Below are the code and all the weights of a small trained network. Each question names an input and a class and asks about switching units off, where a switched-off unit gives its printed mean instead of its output.

import numpy as np


def w(rows, s, z=0):
    codes = np.array(rows[::2]) - 128.0
    scale = np.full(codes.shape[1], s)
    scale[-1] = z or s
    return codes * scale


def f(y):
    return y / 2 * (1 + np.tanh(0.7978845608 * (y + 0.044715 * y**3)))


def log_softmax(a):
    a = a - a.max(-1, keepdims=True)
    return a - np.log(np.exp(a).sum(-1, keepdims=True))


def net(x, mask):
    res = np.array(x, float).reshape(1, 3) / 4 @ E
    y = f(res @ A[0][:, :-1].T + A[0][:, -1])
    res = res + np.where(mask, y, B[0][:, -1]) @ B[0][:, :-1]
    return log_softmax(res[-1] @ U[:, :-1].T + U[:, -1])


A, B = {}, {}
E = w([
[113,135,60,127,132,142,155,251],'x0',
[159,82,130,70,100,154,157,141],'x1',
[113,79,133,134,154,55,169,123],'x2',
],0.012)
A[0] = w([
[193,125,166,79,66,175,101,96,124],'N1',
[129,30,161,101,150,55,201,102,145],'N2',
[192,125,165,79,67,174,101,96,124],'N3',
[90,222,144,206,160,117,37,91,197],'N4',
[192,125,165,79,66,175,101,96,124],'N5',
[193,125,166,79,66,175,101,96,124],'N6',
[61,127,86,184,196,75,156,166,112],'N7',
[193,125,165,79,66,174,101,96,125],'N8',
[60,127,85,184,197,74,156,166,112],'N9',
[138,153,37,84,84,203,157,219,3],'N10',
[60,127,86,184,197,74,156,166,112],'N11',
[192,125,165,79,67,174,101,96,124],'N12',
[157,40,130,64,107,111,206,141,119],'N13',
[60,127,85,184,196,74,156,166,112],'N14',
[119,113,217,178,168,58,88,33,20],'N15',
[193,125,165,79,66,174,101,96,125],'N16',
[134,253,89,149,91,213,41,159,101],'N17',
[78,244,147,237,162,138,25,84,33],'N18',
],0.0052,0.0047)
B[0] = w([
[126,159,130,67,97,66,140,96,169],'N1',
[143,51,137,145,203,163,94,201,217],'N2',
[126,159,130,68,97,66,140,97,168],'N3',
[117,51,113,164,203,178,124,203,254],'N4',
[126,159,130,67,96,66,140,96,168],'N5',
[126,159,130,67,96,65,140,96,169],'N6',
[61,172,71,116,86,104,192,85,192],'N7',
[126,159,130,68,97,66,140,97,169],'N8',
[61,172,72,116,86,104,192,85,194],'N9',
[224,32,221,70,207,89,15,184,200],'N10',
[61,172,71,115,86,104,193,85,193],'N11',
[126,159,130,68,97,66,140,96,168],'N12',
[140,60,137,146,197,160,100,194,191],'N13',
[61,172,71,115,86,104,192,85,193],'N14',
[71,16,65,216,247,233,164,254,206],'N15',
[126,159,130,67,97,66,140,96,169],'N16',
[136,22,132,156,230,174,100,223,217],'N17',
[219,30,214,68,203,90,22,185,207],'N18',
],0.0053,0.0049)
U = w([
[190,115,188,111,137,109,84,131,247],'0',
[107,109,100,168,149,181,142,151,44],'1',
[102,254,106,115,24,81,175,64,68],'2',
],0.011,0.0015)

Each question gives the input, the list of numbers given to net, and the class t.
The units are the neurons (one row each of A and B). Each row of codes is followed by its name. A weight is (code - 128) times the scale printed after its matrix; where a second scale follows, it is the last column's (A, B and U).
mask holds one flag per neuron, in row order. A switched-off neuron (its flag False) gives its mean, the last column of its row in B, instead of its output. The means were averaged over made-up inputs and are rounded, as every weight is.
A unit's drop is (log p(t) with every unit on - log p(t) with that unit switched off) / (log p(t) with every unit on - log p(t) with every unit switched off).
The circuit of an input: a set's keep is (log p(t) with only the set's units on - log p(t) with every unit switched off) / (log p(t) with every unit on - log p(t) with every unit switched off). Starting from the 12 units with the biggest drops (on a tie, the unit counted first), units are removed one at a time, each time the one whose removal leaves the highest keep (on an exact tie, the one counted first), for as long as the keep stays at least 0.8.
circuit, biggest first: the units of the circuit, biggest drop first
unit that matters most: the unit with the biggest drop
k most important neurons: the k neurons with the biggest drops, biggest first
drop when u is switched off: that unit's drop, to one decimal
input [8,4,-5], class 0: circuit, biggest first : N10
input [2,4,-7], class 0: 2 most important neurons : N10; N17
input [-3,-6,2], class 1: circuit, biggest first : N15; N4
input [2,-1,2], class 2: circuit, biggest first : N15; N17; N18
input [-7,-2,1], class 1: 3 most important neurons : N15; N10; N4
input [-7,-4,2], class 1: 2 most important neurons : N15; N4
input [-7,-7,1], class 1: 2 most important neurons : N15; N4
input [8,4,-2], class 0: 3 most important neurons : N10; N15; N4
input [-2,-4,8], class 1: 2 most important neurons : N15; N2
input [3,2,-6], class 0: 2 most important neurons : N10; N15
input [0,6,-4], class 2: drop when N2 is switched off : 0.1
input [-6,-7,7], class 1: drop when N15 is switched off : 0.3
input [-6,-3,5], class 1: drop when N15 is switched off : 0.6
input [0,4,-5], class 2: unit that matters most : N18
